[  4 -25   1  23   7  13 -16  42  10  18  14   9   4  -5 -10   5  20  36
  47 -24 -56  -6 -15  42 -36  -3   6  13   9  -6  29 -15 -49  15 -14 -30
  -1  -4 -18  -9  10   0  -6  -9 -15] => (43)
[-22  10 -20  16  26  -7  -8  11  -6  23  15  -5   0  11   0   2  14 -10
  11  -3 -34   9 -25  13 -30  -3  14 -17  16 -15   6  -7 -31  17  -5 -16
 -14  -1  -1  -5  -2 -12 -10 -17  -3] => (50)
[-21  -2 -24  -2  12  -1   5 -10  -7  12 -33  11  20  -5 -14  19  -6   7
  19  -9  -5 -24 -16   8 -28 -32  -3  -7  11  -7   6   0   2  17 -15  -5
   6   1  -8   2   5  -9  -7  -6   3] => (51)
[-21   6 -12  12   8 -50   1 -17   7  29  16   2 -13  13   0   1  15 -36
 -55 -20 -38  11  15  -5 -50 -34  11 -40  40  -6  -3 -10  -3  37  -5 -20
  -2  -2  10 -14  -4 -17 -28  -1  10] => (50)
[ -5 -15 -21  23  -3   1 -14   6  -8  -3   4   5 -15 -10  -9  -7  18   0
   6  -1 -23 -13 -13  21 -47  -3   5  -2  17 -15  20 -11  -1  -9   4 -28
  18   1   2  -9   9 -10 -13 -16   9] => (50)
[ 21 -20  -5  14  13 -48   0  -9  10  22  -5  19 -13 -14   5  -4  19 -32
 -41  -5  -9   4  30 -22 -36  -9  -1 -26  14   4   0  -4  20  11  -4   5
 -15 -13  10  -9 -17 -13 -28   7   6] => (46)
[-27   0  -4  19 -15   3  -1  23 -12 -13  15 -18  -7  -8  -4   6   9  12
  13  -4 -12  10 -18  27   0  17  38 -23  -6  -6   8  -9 -24   6   0 -22
   2  15   6  -7  20  -2   7 -20  -9] => (43)
[-16   3  -1  24 -17 -23   9  -3  -7  33 -16  22  10 -26  -8  23   7  -2
   3  -6   9   3  -1 -14 -19 -11   7  -9   9  -3  -6  -6  -9  10 -28  -3
 -28 -15  21  -4  13 -22 -17  -4   1] => (51)
[-40  -8 -21  -1 -24  11   5  34 -12   8   0 -20  -6  13 -14   9   6  32
  22  -6  -6  -5 -18  33  -4  -4   9 -34   6  -2  14  -9 -12  25  -5 -31
  27  11  11  -8  31  -3   9 -14   5] => (43)
[-27  -2  -5   0  -4   2  13  24 -15 -27  16 -25 -26  36 -17 -13  11  19
  -4  -5 -28   4 -16  22   8   5   3 -11  22  -7  15 -17  10  23  28 -32
  32   9   9  -6  36   7  12 -24  13] => (43)
[ -1 -18  13  30  41  22   1   9  -6   9   0   9  33 -24  -8  26   4   7
  45  -2 -34  11 -28  21 -16   4  17   5  -2  -3  30   0 -53  -1 -32 -17
  -8  13 -18   1  28   1 -11 -16 -23] => (43)
[-16 -24  16  15  30 -33  -5  17  18  18  30   3  -7   2   3  -3  27 -26
 -18 -12 -44  11   6  20 -36 -11  28 -30  14 -12  17  -9 -49  15 -19 -38
   6   6 -12  -1   2  -3   3  15  -8] => (43)
[-13 -11   6  40   2  11 -10  22  -9   6  14   1  23 -36  -9  27  17  16
  44  -6 -39  19 -24  43 -25   2  21 -12  -3  -4  31   0 -63   1 -28 -24
  -4  15 -12 -12  29  -9 -27 -32 -22] => (43)
[-10  -6  11   1 -31 -42 -10   6  15  10  -4  21   1 -22   5   9  13 -12
 -20  -9   1 -18  22 -17 -16 -26   7  -5  10  -6 -13  -9  -9   2 -19  -6
  -5  -6  -8  -2 -20 -12   8  29 -17] => (51)
[-36   6   4 -13  -8 -11  -1  34  -1  -9  38 -21 -31  42  -4 -19  22  10
 -11  -4 -21 -13 -11  23   2  -2  13 -17  21 -10  -1 -21 -18  17  15 -36
  25  -3  -7   4   8   8  40   8  -2] => (43)
[-23 -20  27  31   7 -14  -3  33   2 -10  29  -4  -9 -10  -4   0  32   4
   8  -5 -42  16 -14  34 -28  11  26 -11  13 -12  31 -15 -51   0 -12 -47
  10  13  -6 -16  28   9   3  -7 -21] => (43)
[  4 -44 -23   8  37 -15  -3  11   8  36 -12  22   1  -3 -11   7  19  -4
   1 -12 -25 -13  15  19 -49 -21   9 -16   9  -4  23  -1  -8  21 -15 -23
  22  -3 -15  -7   6  -9  -7   8  17] => (46)
